Below is a small trained network, with its code and all its weights. Each question gives an input and a class and asks what happens when units are switched off, that is, made to give their printed mean instead of their output.

import numpy as np


def w(rows, s, z=0):
    codes = np.array(rows[::2]) - 128.0
    scale = np.full(codes.shape[1], s)
    scale[-1] = z or s
    return codes * scale


def f(y):
    return y / 2 * (1 + np.tanh(0.7978845608 * (y + 0.044715 * y**3)))


def log_softmax(a):
    a = a - a.max(-1, keepdims=True)
    return a - np.log(np.exp(a).sum(-1, keepdims=True))


def net(x, mask):
    res = np.array(x, float).reshape(1, 2) / 4 @ E
    y = f(res @ A[0][:, :-1].T + A[0][:, -1])
    res = res + np.where(mask, y, B[0][:, -1]) @ B[0][:, :-1]
    return log_softmax(res[-1] @ U[:, :-1].T + U[:, -1])


A, B = {}, {}
E = w([
[38,34,165,101,147,2,201,92,155],'x0',
[171,129,113,216,178,137,166,146,90],'x1',
],0.012)
A[0] = w([
[10,61,159,75,181,48,224,78,170,253],'N1',
[140,96,101,235,161,108,207,182,34,122],'N2',
[49,117,156,63,61,142,71,135,160,153],'N3',
[138,205,134,93,171,219,93,186,148,174],'N4',
[99,74,122,80,110,107,153,61,211,252],'N5',
[175,71,54,134,208,150,204,153,135,149],'N6',
[44,123,165,9,87,135,50,128,121,119],'N7',
[92,80,144,77,154,83,126,95,223,53],'N8',
[89,184,159,77,83,134,116,1,178,44],'N9',
[194,173,60,125,93,176,61,93,131,73],'N10',
[104,47,145,131,99,91,180,125,136,3],'N11',
],0.0075,0.0033)
B[0] = w([
[186,254,91,62,133,135,162,64,79,248],'N1',
[65,101,150,255,137,79,76,85,72,172],'N2',
[136,79,149,173,136,93,123,54,47,168],'N3',
[159,122,89,101,106,154,138,126,130,184],'N4',
[171,192,48,119,137,202,127,89,97,187],'N5',
[125,200,107,109,120,87,119,98,59,151],'N6',
[53,190,118,242,119,116,80,46,65,174],'N7',
[148,169,107,124,45,88,182,127,81,171],'N8',
[88,89,162,190,87,153,52,120,118,150],'N9',
[143,207,117,114,66,69,203,127,114,179],'N10',
[176,124,144,95,36,72,169,212,159,161],'N11',
],0.0083,0.017)
U = w([
[65,124,110,222,88,26,98,60,22,214],'0',
[236,191,36,54,20,65,249,177,167,109],'1',
[206,147,16,70,214,185,184,37,118,219],'2',
[88,46,74,129,155,146,110,127,164,3],'3',
[70,2,175,133,157,144,137,156,226,3],'4',
[6,108,200,106,211,182,148,155,203,3],'5',
[201,45,86,28,180,130,94,155,183,3],'6',
],0.0071,0.0033)

Each question gives the input, the list of numbers given to net, and the class t.
The units are the neurons (one row each of A and B). Each row of codes is followed by its name. A weight is (code - 128) times the scale printed after its matrix; where a second scale follows, it is the last column's (A, B and U).
mask holds one flag per neuron, in row order. A switched-off neuron (its flag False) gives its mean, the last column of its row in B, instead of its output. The means were averaged over made-up inputs and are rounded, as every weight is.
A unit's drop is (log p(t) with every unit on - log p(t) with that unit switched off) / (log p(t) with every unit on - log p(t) with every unit switched off).
The circuit of an input: a set's keep is (log p(t) with only the set's units on - log p(t) with every unit switched off) / (log p(t) with every unit on - log p(t) with every unit switched off). Starting from all 11 units, units are removed one at a time, each time the one whose removal leaves the highest keep (on an exact tie, the one counted first), for as long as the keep stays at least 0.8.
circuit, biggest first: the units of the circuit, biggest drop first
k most important neurons: the k neurons with the biggest drops, biggest first
drop of u: that unit's drop, to one decimal
input [4,2], class 1: circuit, biggest first	(N7)
input [6,5], class 1: 4 most important neurons	(N1, N11, N7, N3)
input [-7,8], class 0: 2 most important neurons	(N2, N1)
input [2,-3], class 2: circuit, biggest first	(N5, N10)
input [2,-2], class 2: 3 most important neurons	(N2, N10, N5)
input [-6,6], class 0: 2 most important neurons	(N2, N1)
input [3,3], class 2: circuit, biggest first	(N7, N10)
input [-5,4], class 1: 3 most important neurons	(N10, N7, N3)
input [4,-1], class 1: 3 most important neurons	(N11, N8, N2)
input [8,-6], class 1: 3 most important neurons	(N1, N11, N8)
input [-4,-5], class 0: 2 most important neurons	(N1, N7)
input [1,-1], class 2: drop of N7	0.1
input [7,2], class 1: drop of N2	0.0
input [-2,-4], class 0: drop of N7	0.1
input [-5,1], class 1: circuit, biggest first	(N10)
